Below is a small trained network, with its code and all its weights. Each question gives an input and a class and asks what happens when units are switched off, that is, made to give their printed mean instead of their output.

import numpy as np


def w(rows, s, z=0):
    codes = np.array(rows[::2]) - 128.0
    scale = np.full(codes.shape[1], s)
    scale[-1] = z or s
    return codes * scale


def norm(h):
    return h / np.sqrt((h * h).mean(-1, keepdims=True) + 1e-5)


def f(y):
    return y / 2 * (1 + np.tanh(0.7978845608 * (y + 0.044715 * y**3)))


def log_softmax(a):
    a = a - a.max(-1, keepdims=True)
    return a - np.log(np.exp(a).sum(-1, keepdims=True))


def net(x, mask):
    res = np.array(x, float).reshape(1, 5) / 4 @ E
    u = 0
    for l in range(4):
        y = f(norm(res) @ A[l][:, :-1].T + A[l][:, -1])
        res = res + np.where(mask[u : u + 6], y, B[l][:, -1]) @ B[l][:, :-1]
        u += 6
    return log_softmax(norm(res)[-1] @ U[:, :-1].T + U[:, -1])


A, B = {}, {}
E = w([
[152,147,127,164],'x0',
[99,255,135,78],'x1',
[143,66,246,152],'x2',
[45,138,137,164],'x3',
[104,109,128,90],'x4',
],0.0082)
A[0] = w([
[81,95,116,120,102],'L0N0',
[138,44,135,161,134],'L0N1',
[118,52,8,170,73],'L0N2',
[132,141,130,132,138],'L0N3',
[16,127,115,199,181],'L0N4',
[147,75,52,147,4],'L0N5',
],0.015,0.0026)
B[0] = w([
[173,150,126,184,147],'L0N0',
[182,84,33,189,254],'L0N1',
[86,132,250,29,245],'L0N2',
[77,67,130,5,133],'L0N3',
[55,174,105,217,227],'L0N4',
[135,197,171,157,192],'L0N5',
],0.012,0.006)
A[1] = w([
[161,174,49,67,178],'L1N0',
[138,208,119,191,129],'L1N1',
[122,196,251,168,78],'L1N2',
[97,127,238,149,5],'L1N3',
[225,105,254,71,108],'L1N4',
[236,75,96,140,69],'L1N5',
],0.0094,0.0023)
B[1] = w([
[131,59,46,90,172],'L1N0',
[96,133,125,74,176],'L1N1',
[96,68,148,80,226],'L1N2',
[87,58,97,115,177],'L1N3',
[148,249,138,97,254],'L1N4',
[121,76,142,44,200],'L1N5',
],0.016,0.0056)
A[2] = w([
[181,70,161,203,161],'L2N0',
[120,191,83,201,132],'L2N1',
[110,140,233,150,210],'L2N2',
[121,104,141,79,92],'L2N3',
[157,131,104,213,99],'L2N4',
[36,6,230,164,1],'L2N5',
],0.015,0.0009)
B[2] = w([
[37,18,92,77,182],'L2N0',
[111,39,132,64,155],'L2N1',
[208,179,34,160,187],'L2N2',
[178,149,116,191,174],'L2N3',
[137,50,64,140,143],'L2N4',
[168,254,114,220,254],'L2N5',
],0.016,0.0082)
A[3] = w([
[124,198,200,94,139],'L3N0',
[48,148,133,81,4],'L3N1',
[155,93,106,76,76],'L3N2',
[202,158,180,118,172],'L3N3',
[206,9,195,115,65],'L3N4',
[197,159,115,41,158],'L3N5',
],0.015,0.0013)
B[3] = w([
[136,114,193,190,220],'L3N0',
[103,157,153,52,160],'L3N1',
[112,178,121,199,172],'L3N2',
[52,80,171,55,201],'L3N3',
[242,248,139,4,189],'L3N4',
[130,26,140,200,254],'L3N5',
],0.017,0.0084)
U = w([
[156,44,249,131,188],'0',
[117,26,38,172,174],'1',
[95,230,133,178,163],'2',
[33,173,103,15,2],'3',
[219,130,146,8,59],'4',
],0.016,0.0024)

Each question gives the input, the list of numbers given to net, and the class t.
The units are the neurons (one row each of A and B). Each row of codes is followed by its name. A weight is (code - 128) times the scale printed after its matrix; where a second scale follows, it is the last column's (A, B and U).
mask holds one flag per neuron, layer by layer. A switched-off neuron (its flag False) gives its mean, the last column of its row in B, instead of its output. The means were averaged over made-up inputs and are rounded, as every weight is.
A unit's drop is (log p(t) with every unit on - log p(t) with that unit switched off) / (log p(t) with every unit on - log p(t) with every unit switched off).
The circuit of an input: a set's keep is (log p(t) with only the set's units on - log p(t) with every unit switched off) / (log p(t) with every unit on - log p(t) with every unit switched off). Starting from the 12 units with the biggest drops (on a tie, the unit counted first), units are removed one at a time, each time the one whose removal leaves the highest keep (on an exact tie, the one counted first), for as long as the keep stays at least 0.8.
units of the circuit, in order: the units of the circuit, biggest drop first
unit that matters most: the unit with the biggest drop
top k neurons: the k neurons with the biggest drops, biggest first
top k neurons in layer l: the k neurons of layer l with the biggest drops, biggest first
input [1,8,-6,0,8], class 1: unit that matters most	L1N0
input [0,-4,3,1,3], class 1: top 2 neurons in layer 2	(L2N0, L2N5)
input [1,-5,7,0,-5], class 4: top 4 neurons	(L0N1, L3N4, L0N4, L1N5)
input [-1,-8,0,1,-8], class 2: top 2 neurons	(L0N2, L2N5)
input [3,2,-1,1,7], class 3: top 2 neurons in layer 0	(L0N2, L0N1)
input [6,8,-6,0,3], class 1: units of the circuit, in order	(L1N0, L1N4)
input [7,-3,1,-5,-6], class 4: top 4 neurons	(L3N4, L0N1, L2N5, L0N2)
input [1,-1,2,8,7], class 1: top 2 neurons	(L0N2, L2N1)
input [4,-2,4,1,-6], class 1: top 2 neurons	(L2N0, L1N4)
input [-8,0,4,-3,0], class 4: top 3 neurons in layer 0	(L0N4, L0N2, L0N1)
input [-1,-5,1,-3,6], class 4: units of the circuit, in order	(L0N1, L3N4, L2N5)
input [-2,8,-3,-1,8], class 1: top 3 neurons	(L1N0, L0N2, L0N4)
input [-5,2,0,5,-2], class 3: top 2 neurons	(L0N4, L0N2)
input [-6,0,-5,-6,8], class 0: top 2 neurons	(L0N1, L0N4)
input [3,7,-8,3,-3], class 3: unit that matters most	L0N1
input [-5,0,6,-7,-8], class 4: top 3 neurons	(L0N2, L3N4, L0N1)
input [-7,-8,1,-1,8], class 4: top 2 neurons in layer 0	(L0N4, L0N1)
input [5,-3,1,8,3], class 1: top 2 neurons in layer 2	(L2N1, L2N4)
input [6,-8,0,8,1], class 2: top 4 neurons	(L0N2, L2N5, L3N5, L0N5)
input [-1,-4,5,-8,-8], class 4: units of the circuit, in order	(L3N4)
input [-3,2,-2,-6,-6], class 1: top 2 neurons in layer 0	(L0N2, L0N1)
input [-1,-6,1,-1,3], class 4: top 4 neurons	(L0N4, L0N1, L3N4, L2N5)
input [-4,1,4,6,6], class 2: top 4 neurons	(L0N1, L2N5, L3N5, L1N1)
input [-3,7,2,-2,-3], class 0: top 2 neurons in layer 0	(L0N1, L0N4)
